Here is a tiny trained network, its code and every weight. The questions are about switching its units off for an input and a class, where a switched-off unit gives its printed mean instead of its output.

import numpy as np


def w(rows, s, z=0):
    codes = np.array(rows[::2]) - 128.0
    scale = np.full(codes.shape[1], s)
    scale[-1] = z or s
    return codes * scale


def f(y):
    return y / 2 * (1 + np.tanh(0.7978845608 * (y + 0.044715 * y**3)))


def log_softmax(a):
    a = a - a.max(-1, keepdims=True)
    return a - np.log(np.exp(a).sum(-1, keepdims=True))


def net(x, mask):
    res = np.array(x, float).reshape(1, 8) / 4 @ E
    y = f(res @ A[0][:, :-1].T + A[0][:, -1])
    res = res + np.where(mask, y, B[0][:, -1]) @ B[0][:, :-1]
    return log_softmax(res[-1] @ U[:, :-1].T + U[:, -1])


A, B = {}, {}
E = w([
[92,176,95,53,57,135,84,178,85,162,105,142],'x0',
[121,107,22,114,123,198,152,122,167,98,138,82],'x1',
[112,130,136,189,114,125,81,58,127,37,88,101],'x2',
[131,182,167,138,165,140,79,77,254,149,140,141],'x3',
[9,149,107,132,126,51,121,127,174,110,141,212],'x4',
[126,188,137,180,160,177,101,189,121,153,212,145],'x5',
[125,127,80,180,128,163,133,99,153,58,167,97],'x6',
[87,144,120,149,121,83,103,113,123,96,122,127],'x7',
],0.0079)
A[0] = w([
[40,112,123,136,155,46,111,135,153,99,146,197,175],'N1',
[137,107,107,18,120,119,151,180,136,232,117,195,133],'N2',
[108,173,192,157,148,45,61,152,110,107,138,245,215],'N3',
[54,151,134,120,145,53,154,190,149,139,124,218,213],'N4',
[143,32,162,120,139,54,204,59,110,117,101,121,218],'N5',
[134,187,189,53,97,69,90,185,100,228,74,198,203],'N6',
[40,131,127,178,174,96,152,85,163,98,206,197,196],'N7',
[163,65,183,127,126,77,162,38,97,93,53,122,161],'N8',
[138,95,114,125,138,97,194,10,127,29,47,76,207],'N9',
[104,144,129,31,116,86,162,171,159,192,91,153,154],'N10',
[164,168,90,153,125,210,60,71,196,87,157,116,235],'N11',
[189,98,110,144,131,202,206,207,48,141,197,65,189],'N12',
[158,151,176,208,197,203,135,66,251,139,175,112,215],'N13',
[94,147,99,69,51,113,36,135,75,126,82,103,234],'N14',
[103,132,29,84,56,168,145,191,98,71,122,84,254],'N15',
[134,111,119,18,114,170,217,221,81,203,140,128,232],'N16',
[135,152,191,48,137,122,89,139,107,185,107,157,159],'N17',
[158,174,255,162,92,114,41,169,60,163,80,119,173],'N18',
],0.0057,0.003)
B[0] = w([
[123,206,78,152,43,29,105,170,125,110,136,186,215],'N1',
[167,96,163,42,70,195,139,154,165,222,119,179,212],'N2',
[101,185,168,207,132,17,92,127,60,105,206,182,236],'N3',
[156,203,125,148,25,72,100,150,120,195,213,220,230],'N4',
[238,82,165,174,128,53,149,121,152,131,80,180,199],'N5',
[59,111,224,59,100,112,124,69,59,249,182,186,254],'N6',
[182,221,48,233,88,75,57,186,197,94,138,147,209],'N7',
[185,39,199,140,148,67,138,73,127,98,68,133,194],'N8',
[145,48,134,142,127,72,109,66,183,9,3,96,220],'N9',
[124,99,147,62,47,140,114,116,178,199,112,199,200],'N10',
[73,143,100,119,174,193,46,112,165,122,149,29,201],'N11',
[245,101,60,158,200,196,214,216,34,102,133,94,229],'N12',
[177,147,162,190,200,158,11,132,230,171,178,70,225],'N13',
[52,139,115,38,97,158,138,89,54,118,137,108,219],'N14',
[94,122,28,94,72,180,165,145,107,71,98,103,224],'N15',
[196,51,118,89,80,233,194,188,117,197,155,165,246],'N16',
[93,102,222,73,131,134,138,100,114,195,149,159,187],'N17',
[81,110,224,114,211,99,160,67,17,96,183,87,203],'N18',
],0.0056,0.0082)
U = w([
[213,95,53,146,167,199,252,236,55,117,138,94,175],'0',
[17,130,19,91,70,159,117,102,127,50,60,65,206],'1',
[159,154,134,180,254,199,58,128,231,132,174,32,162],'2',
[187,33,166,162,147,62,146,74,167,71,8,112,186],'3',
[140,95,155,41,65,168,159,152,146,220,128,192,2],'4',
[79,137,224,117,162,89,136,91,29,146,161,133,76],'5',
[131,222,83,200,81,53,103,185,155,124,160,196,77],'6',
],0.0062,0.001)

Each question gives the input, the list of numbers given to net, and the class t.
The units are the neurons (one row each of A and B). Each row of codes is followed by its name. A weight is (code - 128) times the scale printed after its matrix; where a second scale follows, it is the last column's (A, B and U).
mask holds one flag per neuron, in row order. A switched-off neuron (its flag False) gives its mean, the last column of its row in B, instead of its output. The means were averaged over made-up inputs and are rounded, as every weight is.
A unit's drop is (log p(t) with every unit on - log p(t) with that unit switched off) / (log p(t) with every unit on - log p(t) with every unit switched off).
The circuit of an input: a set's keep is (log p(t) with only the set's units on - log p(t) with every unit switched off) / (log p(t) with every unit on - log p(t) with every unit switched off). Starting from the 12 units with the biggest drops (on a tie, the unit counted first), units are removed one at a time, each time the one whose removal leaves the highest keep (on an exact tie, the one counted first), for as long as the keep stays at least 0.8.
units of the circuit, in order: the units of the circuit, biggest drop first
most important unit: the unit with the biggest drop
top k neurons: the k neurons with the biggest drops, biggest first
drop when u is switched off: that unit's drop, to one decimal
input [-7,-4,-8,-4,0,5,2,3], class 0: units of the circuit, in order -> (N12)
input [3,5,5,-7,1,-3,-5,0], class 1: top 2 neurons -> (N15; N14)
input [-5,0,5,5,6,2,-1,-5], class 2: top 2 neurons -> (N13; N11)
input [-2,6,-3,7,0,-6,-2,6], class 2: units of the circuit, in order -> (N13; N11)
input [8,-1,2,-3,-1,7,-1,1], class 5: top 2 neurons -> (N18; N6)
input [1,7,7,0,-6,4,5,-8], class 2: top 2 neurons -> (N11; N13)
input [-7,-3,4,-3,7,-3,-2,6], class 6: top 4 neurons -> (N1; N7; N4; N3)
input [7,4,-1,4,-7,-6,6,-3], class 1: units of the circuit, in order -> (N11; N15)
input [-6,3,-4,6,7,-6,-5,-5], class 6: units of the circuit, in order -> (N7; N1)
input [3,8,6,0,-4,7,3,-6], class 2: top 3 neurons -> (N11; N13; N16)
input [-6,-7,-8,4,5,-8,-6,7], class 6: top 2 neurons -> (N3; N1)
input [4,-5,1,-3,-7,-6,8,-4], class 3: top 3 neurons -> (N9; N8; N5)
input [-8,-6,-6,-2,-4,3,8,4], class 2: top 3 neurons -> (N13; N16; N15)
input [-5,-3,8,-6,6,7,-8,0], class 6: most important unit -> N7
input [-8,7,-6,1,-4,4,5,3], class 2: drop when N13 is switched off -> 0.6
input [5,3,6,6,-7,1,-4,-3], class 2: drop when N4 is switched off -> 0.0
input [-2,-5,-3,0,0,-7,1,-3], class 3: drop when N5 is switched off -> 0.1
